After every row comes roughly how far along a hidden order it lies, from 0 to 9.
[-17  -5  -2  -6  10   8  -7 -18  10  -4  16   8  24  -5   6  -2  -9  -1
  22]
7
[-15 -22  -9  -3   8   2  -3 -20   2   1   3  14  19   7  -8   7  -4   0
  12]
2
[  5  14  17 -14  -8   6 -10  15  -6 -16  14 -29  20  -4  -1  -2 -13  -7
   7]
8
[ 33  -8 -14   2  -1  16   3 -45 -16  -3  22  11  -1   1   5  -2  -7   3
  -4]
5
[ -6   9  12  -6  -1   5 -16 -16  -7 -17  18 -16  18  -7   8  -4 -11  -3
  20]
2
[  6  -4   3  -5  -2   9  -7 -15  -1  -5  10  -6  13   0   0   1  -7  -4
   8]
4
[ 0  1  1 -7  3  5 -1  3  2 -3  8 -2 13 -1 -2 -1 -8  2  4]
8
[ -5 -18  -6  -4   5  10  -8 -37  -4  -6  13   7  24   3  -2   4  -8  -1
  17]
2
[  2  -5   0  -2   1   2  -6 -10  -7  -7   5  -5  12   3  -5   1  -4   0
   6]
0
[ 23 -11  -5  -6   3   7  -2  -8   5   1   4   1  13   3  -6   2  -5  -1
   5]
4
[-25 -18 -19   7  21  -3   5 -23  -5   1   5  35  15   3  -2   3  -1  13
  12]
4
[ -5 -13   8 -10  -4   0  -6  11  -7  -7  -6 -16  25   6 -18   9  -5  -7
   4]
0
[ -3 -12   1  -9   1   9 -12 -23   1  -7  12  -6  27   1  -5   1  -9  -5
  16]
2
[-19 -25  -6  -6   8   7  -7 -26  -4  -6   7  10  33   5  -9   8  -9  -1
  19]
3
[-11   9  -7   7   9   0  -2 -20  -6  -9  15  14   1  -7  13  -7  -3  11
  15]
6
[ -7  -6  -2  -6   1  12 -12 -21   4 -10  13  -4  20   0   2   1  -9  -4
  19]
5
[-25 -12 -11   1  15   3  -7 -30  -2  -6  12  20  24  -1   3   0  -7   7
  24]
4
[-10  -7  -6  -4  11   7  -6 -21  -2  -7  17  12  23  -2   4   0 -10   3
  18]
7
[ 2 -1  0 -8  0 10 -5 -6  3 -6 11 -3 18  0 -4  0 -9  0 10]
9
[ -7   8   4  -5   2   0  -4   8  -6 -10   9  -8  14  -3  -1  -2  -7   2
   7]
7
[ -7   3  -3  -2   6   6  -5 -15   8   0  15   3   8  -5   9  -4  -5   1
  12]
5
[ -7  -3   0   0   3  -4  -2  -2 -10  -7   4  -1   9   0  -4   2  -2   2
   6]
1
[  6  17   6  -2  -2   9  -9 -18   0 -11  20  -5   2  -9  16  -9 -10   0
  13]
8
[  5   1   0   0   1   5  -5 -21  -4  -5  12  -2   4  -3   7  -4  -4   0
   8]
1
[-12 -18 -31  11  20   7   9 -38  10  12   9  48   0   2   8  -1   1  15
   7]
8
[-24 -23 -19   5  20   0   1 -34  -4   1   9  36  21   4  -2   6  -2  10
  16]
3

Part 2:
[ 20   9  -5  -2  -1  -1   1   4   1  -7  -6  16   0   5  -2 -26  -3   1
  26  -4   0  -1  10 -25   3  -2  -9  14   1   0   2   0 -16   0   3  -5
  -6  -3   0   7   6   0]
3
[ -5  -9   0  -7   0   1   6  -4   4   6  11 -25   0 -13   0  15   3  -9
 -10   3   0   1 -24 -18  -1  -4 -10  -2   4  -2   4   1  -5   1   2 -10
 -10  -3   1   5  -3 -42]
6
[ -3  -5   2  -1   2  -1  -2  -2  -3   0   8 -12   0  -9   3  -6   4  -1
   1   0   0  -1 -32 -17   0   1  -1  10   0   1   4   0  -7  -3   2  -4
  -2  -4  -1   4   8 -35]
8
[  9   1   0  15   0  -1 -16  -2 -12   6  17 -28   1  -8  -2  -7   9  16
 -14   2  -2  -3 -35  27  -6  11  -4  10  -8   0  -1   1  -1  -1   0  22
  15 -11  -2  -2  11  -8]
7
[ 13   0  -1   2   1   1  -3  -1  -1   7   8  -9   0   0  -8  33   5   8
 -18   0  -1  -3  20  27  -1   2 -19 -13  -4  -1  -2  -1   9   5  -3   4
   5  -3  -1  -5  -3  27]
6
[-22  -6   9   2   1  -2   5  -2  -5   3  11 -19   0 -12   9 -26   3  -7
   1   2   0   0 -52 -29  -3   2   9  17  -1   0   6   1  -9  -5   2   0
   1  -4   0   0   3 -61]
1
[ 35  16   1   4   1  -1  -4   4   3  -7  -6  19   0  10  -5 -16  -3   9
  27  -4  -1   0  15 -11   3   0 -12   5  -2   2   0   1 -16   1   1   5
   2  -5   0   5   7  23]
3
[ 18   7   1   5   0   1  -2   1  -2  -4   1   1   0   1  -3  -9   0   5
  14  -2  -1   0 -12 -11   1   1 -11  10  -2   0   2   0 -11  -3   2   2
   3  -7   1   4   6  -7]
9
[ 29   8  -8  10  -1   2  -6   5 -10   1   0  -1   1  10 -10  19   5  18
  -7  -1   0  -2  33  43   0   7 -19  -5  -6   2  -5   1   7   5  -1  18
  16  -4  -1   0  10  60]
6
[ 32  14  -4   8   1  -1  -8   3 -10  -6  -5  15   1   7  -5 -31  -3  13
  30  -4  -1  -2   3  -2   2   5  -8  20  -2   1   0  -1 -18  -2   2  13
   8 -11  -1   3  10  17]
2
[  5   4   6   1  -1   0   3  -2  -4  -1  11 -12   1  -4  -1 -16  -2   5
   2  -1   1   2 -26  -8   0   4  -3  12  -1   2   2   0 -11  -3   2   6
   3  -7   0   1   6 -15]
8
[ 18  12  -1  -1   1  -1   0   3  -8  -6 -12  21   1   8  -1 -24  -4   7
  24  -3   0  -1  12 -11   2   4  -1  13  -1   0   0  -1 -14  -6   1   5
   2  -3  -1   2   7  21]
5
[-14  -7   2  -8  -1   0   2  -2   8   4   8 -14  -1 -11   5  -3   0 -11
  -1   3   1   0 -27 -28   0  -3   2   2   3   1   3   0  -3   3   1 -10
  -9   4   1   2  -3 -44]
9
[-22 -11  11  -1   0   2   8  -5   3   7  18 -31   0 -17   6   0   5  -4
  -6   4  -1   1 -52 -27  -4  -2   1   6   1  -1   6   0  -4   1   2  -5
  -3 -11   0   1  -2 -63]
0

Next part:
[-3 -4 -4  0 -3  0 -1  2 -7  1 -3 -2  0 -7 -7 -3 11]
0
[ 10  -1  -1   0   4   6  -2  -9  -5   2  -2   1   1   2  14 -12 -20]
6
[  0  -2  -2   0  -3  -2   1   0  -2   1  -2  -2  -4  -5 -19  -8  22]
0
[32 -4 -5  0 -1 16  3 -1  3  5 -3 18 -5 -1 -1 -7 13]
0
[  2  -2   5   0   3  -5   6  -6  -1   1  -1  -1   8  16 -20  -6 -35]
4
[-26 -10   5   1  -8   2  -1  -3 -18   0   2  -6  13   1  21   3 -18]
5
[ 25  -1  -5  -1   1  11   3 -10  -2   1  -3   6  -1   8  -7  -2  41]
5
[ 12  -1  -4   0   0   0   7  -6   4   0   0  -4   2   4 -26  -7  23]
1
[-1 -6  3  0 -4 -1 -1 -9 -6  1 -1  0  6  1  9 -2 -3]
6
[ 13  -6   8   0  -1  -8   7 -10   1   3   1 -10   6   6 -26 -14 -21]
1
[ 51  -5   4  -1   7  -5   3  -7  16   4   0  -7  15   1 -17  -4 -13]
0
[  3  -3   7   0  -6  -1   3 -11  -1   4  -4  -7   4   7 -36 -15   2]
0
[-39  -1   9   0  -6  -7  -4  -7  -2   1   3  -6   7   4  -7  -3 -36]
6
[-29  -2   8   0  -2  10  -4  10   4   2   1  -1  -4  -4 -16 -12 -21]
3
[-23  -1   8   1  -4  -6   1  -3  -5   1   2  -5   2  -4  -3   2 -17]
3
[  8  -9   3   1  -5  16   2   2  -9   3  -2  -4   9   8  -8 -13 -17]
3
[  8  -2   7   0   2   0   8  -9  -4   2   1  -2   0   9 -18  -5 -23]
4
[ -2  -4  -1   0  -4  -6  -2  -4  -4   0   1  -5  -2  10  -3  12 -41]
9
[  1   5   5   1  -5  -2  -4 -11   6   1  -1  -1   2  -1  32  -7 -33]
7
[  1  -7   7   0  -5  -4  -2 -10  -4   3   0  -7   6  12  -8   6 -55]
9
[ -6  -8   9   0  -6  -7   1 -11  -5   3   1  -6   9  17 -16   4 -63]
8
[ 45  -6  19   1  -6  -4  -3  -5 -11   0   0  -6  10   6  23   5 -36]
9
[ 13  -4   5   0   9   0   5  -8   0   3  -1  -6   7   3 -18  -5 -21]
2
[ -9  -8  10   1  -7  -3  -4  -4 -10   1   2  -9  11   2  14   5 -58]
8
[-1 -5  5  0 -6 -2 -2 -8 -8  0 -1 -1  4  8 21 -2  1]
7
[ -9   2   6  -1  -2  -3   0  -5   4   2   2   2  18  11 -23  -1 -41]
6
[-16   2   9   0   1  -7   6  -9   1   1   2  -3  -6   2 -27  -7 -12]
3
[-2 -3  1  0 -3  4  1 -8 -6  1  0 -1  5  3  4 -2 11]
5
[  6  -6   5   0  -4  16   3  -1   3   6  -2   9  -1   4 -17  -8  -8]
1
[-45   4   9   0  -1  -9   1   0   9  -1   1  -8  -6  -7 -14  -8  -8]
1
[-10   3   2   0   0   1  -5  -7   3  -2  -1   1  -4  -4  14  -8 -26]
6
[-19  -4  15   0  -4   8  -3   0   5   3   1  -2   0   4 -28 -16 -44]
3
[ 10  -1   1  -1  -2  -2  -1  -7   0   2   0  -1  -2  11  -4   5 -26]
8
[ 10   0   3   0   3  -1   8  -8   1   3   1  -3  -4   2 -23  -8   2]
2
[  1   3   8   0  -1   0   5 -15   0   2   3   0  -1   9 -30  -9 -13]
4
[  1  -1  19   4  -8  -1  -1 -13   9   0  -2  -5   8   9  20 -12 -45]
9
[-34  -2   6   0  -2   7  -4   0   0  -1   1  -4   1  -3   0  -3 -16]
4
[-21   8   5  -1   2  -1  -3   5  20   4   0   8 -18 -10 -36 -10   1]
1
[ 24  -9   2   1   0  -3   8  -7  -8   2  -1  -7   9   5  -4  -1 -20]
2
